Below is a small trained network, with its code and all its weights. Each question gives an input and a class and asks what happens when units are switched off, that is, made to give their printed mean instead of their output.

import numpy as np


def w(rows, s, z=0):
    codes = np.array(rows[::2]) - 128.0
    scale = np.full(codes.shape[1], s)
    scale[-1] = z or s
    return codes * scale


def norm(h):
    return h / np.sqrt((h * h).mean(-1, keepdims=True) + 1e-5)


def f(y):
    return y / 2 * (1 + np.tanh(0.7978845608 * (y + 0.044715 * y**3)))


def log_softmax(a):
    a = a - a.max(-1, keepdims=True)
    return a - np.log(np.exp(a).sum(-1, keepdims=True))


def net(x, mask):
    res = np.array(x, float).reshape(1, 5) / 4 @ E
    u = 0
    for l in range(4):
        y = f(norm(res) @ A[l][:, :-1].T + A[l][:, -1])
        res = res + np.where(mask[u : u + 5], y, B[l][:, -1]) @ B[l][:, :-1]
        u += 5
    return log_softmax(norm(res)[-1] @ U[:, :-1].T + U[:, -1])


A, B = {}, {}
E = w([
[78,148,4,20],'x0',
[132,124,130,117],'x1',
[205,19,46,199],'x2',
[1,17,153,171],'x3',
[129,126,130,124],'x4',
],0.0076)
A[0] = w([
[225,153,83,138,5],'0.n0',
[93,7,145,107,22],'0.n1',
[108,180,65,189,204],'0.n2',
[11,121,161,135,34],'0.n3',
[181,217,146,79,93],'0.n4',
],0.011,0.0024)
B[0] = w([
[28,117,87,245,213],'0.n0',
[59,152,74,231,229],'0.n1',
[99,91,123,114,165],'0.n2',
[35,166,114,155,233],'0.n3',
[3,155,123,193,253],'0.n4',
],0.011,0.0041)
A[1] = w([
[191,208,95,143,65],'1.n0',
[201,249,73,155,90],'1.n1',
[155,177,73,97,104],'1.n2',
[188,81,86,124,2],'1.n3',
[186,125,211,158,89],'1.n4',
],0.016,0.003)
B[1] = w([
[80,107,132,148,124],'1.n0',
[7,55,133,175,238],'1.n1',
[139,46,171,75,171],'1.n2',
[187,206,64,181,179],'1.n3',
[151,44,215,66,250],'1.n4',
],0.015,0.0018)
A[2] = w([
[199,184,35,23,3],'2.n0',
[174,252,70,147,53],'2.n1',
[32,168,222,58,182],'2.n2',
[185,69,57,231,93],'2.n3',
[138,152,2,34,42],'2.n4',
],0.0094,0.0017)
B[2] = w([
[10,133,75,158,131],'2.n0',
[168,182,175,187,135],'2.n1',
[162,239,77,133,254],'2.n2',
[107,232,95,135,233],'2.n3',
[113,48,152,53,152],'2.n4',
],0.014,0.0058)
A[3] = w([
[174,72,86,189,111],'3.n0',
[141,138,210,184,203],'3.n1',
[221,87,7,171,100],'3.n2',
[113,183,22,135,253],'3.n3',
[110,63,144,39,177],'3.n4',
],0.015,0.0036)
B[3] = w([
[88,194,132,73,142],'3.n0',
[171,54,56,49,161],'3.n1',
[90,250,198,65,148],'3.n2',
[192,60,158,148,251],'3.n3',
[220,104,181,112,141],'3.n4',
],0.018,0.016)
U = w([
[40,100,99,201,96],'0',
[145,247,121,110,93],'1',
[166,114,111,139,253],'2',
[143,56,120,40,55],'3',
],0.015,0.0052)

Each question gives the input, the list of numbers given to net, and the class t.
The units are the neurons (one row each of A and B). Each row of codes is followed by its name. A weight is (code - 128) times the scale printed after its matrix; where a second scale follows, it is the last column's (A, B and U).
mask holds one flag per neuron, layer by layer. A switched-off neuron (its flag False) gives its mean, the last column of its row in B, instead of its output. The means were averaged over made-up inputs and are rounded, as every weight is.
A unit's drop is (log p(t) with every unit on - log p(t) with that unit switched off) / (log p(t) with every unit on - log p(t) with every unit switched off).
The circuit of an input: a set's keep is (log p(t) with only the set's units on - log p(t) with every unit switched off) / (log p(t) with every unit on - log p(t) with every unit switched off). Starting from the 12 units with the biggest drops (on a tie, the unit counted first), units are removed one at a time, each time the one whose removal leaves the highest keep (on an exact tie, the one counted first), for as long as the keep stays at least 0.8.
circuit, biggest first: the units of the circuit, biggest drop first
unit that matters most: the unit with the biggest drop
k most important neurons: the k neurons with the biggest drops, biggest first
k most important neurons of layer l: the k neurons of layer l with the biggest drops, biggest first
input [8,0,5,-5,-7], class 3: unit that matters most => 1.n2
input [5,-4,3,-1,5], class 3: 3 most important neurons => (2.n4 1.n2 2.n0)
input [-7,-4,-5,-6,-2], class 3: 4 most important neurons => (0.n3 3.n1 2.n3 1.n4)
input [-5,4,2,-4,-3], class 3: 2 most important neurons => (3.n1 0.n1)
input [-1,1,-8,7,0], class 1: 2 most important neurons of layer 0 => (0.n0 0.n4)
input [-2,0,3,-2,-4], class 1: 2 most important neurons of layer 2 => (2.n4 2.n0)
input [-1,0,8,-8,8], class 0: 3 most important neurons => (1.n1 2.n2 1.n0)
input [2,7,7,-6,-7], class 1: 2 most important neurons => (3.n2 0.n3)
input [3,-5,-2,-2,8], class 2: 2 most important neurons => (0.n4 3.n3)
input [1,5,-3,-1,-6], class 2: 4 most important neurons => (3.n2 3.n3 2.n3 3.n0)
input [6,-5,-5,1,-8], class 3: 2 most important neurons => (2.n4 2.n3)
input [-8,-8,8,7,8], class 1: circuit, biggest first => (3.n3 3.n0 0.n4 3.n2)
input [3,-8,-2,1,3], class 2: 4 most important neurons => (2.n2 0.n3 3.n1 3.n3)
input [-5,-2,3,-7,-7], class 0: circuit, biggest first => (1.n1)
input [-7,-6,7,4,6], class 1: 3 most important neurons of layer 0 => (0.n4 0.n1 0.n3)
input [-7,2,0,6,1], class 3: 3 most important neurons => (3.n1 0.n4 0.n0)
input [8,-2,-4,-8,2], class 0: 3 most important neurons => (1.n1 0.n4 3.n1)
input [3,5,-3,0,-7], class 2: 2 most important neurons of layer 3 => (3.n3 3.n2)
input [7,-2,-7,5,3], class 1: 3 most important neurons => (2.n2 3.n1 0.n3)
input [-3,4,8,-7,8], class 1: circuit, biggest first => (3.n2)
input [5,-1,-6,5,-8], class 1: 2 most important neurons of layer 0 => (0.n0 0.n3)
input [6,-1,2,-4,8], class 3: 2 most important neurons => (0.n1 1.n2)
input [1,-8,-6,-4,3], class 2: 2 most important neurons of layer 3 => (3.n2 3.n3)
input [3,-8,8,6,-4], class 1: 3 most important neurons of layer 0 => (0.n4 0.n0 0.n3)
input [-5,6,8,-8,-1], class 0: 2 most important neurons of layer 2 => (2.n2 2.n3)
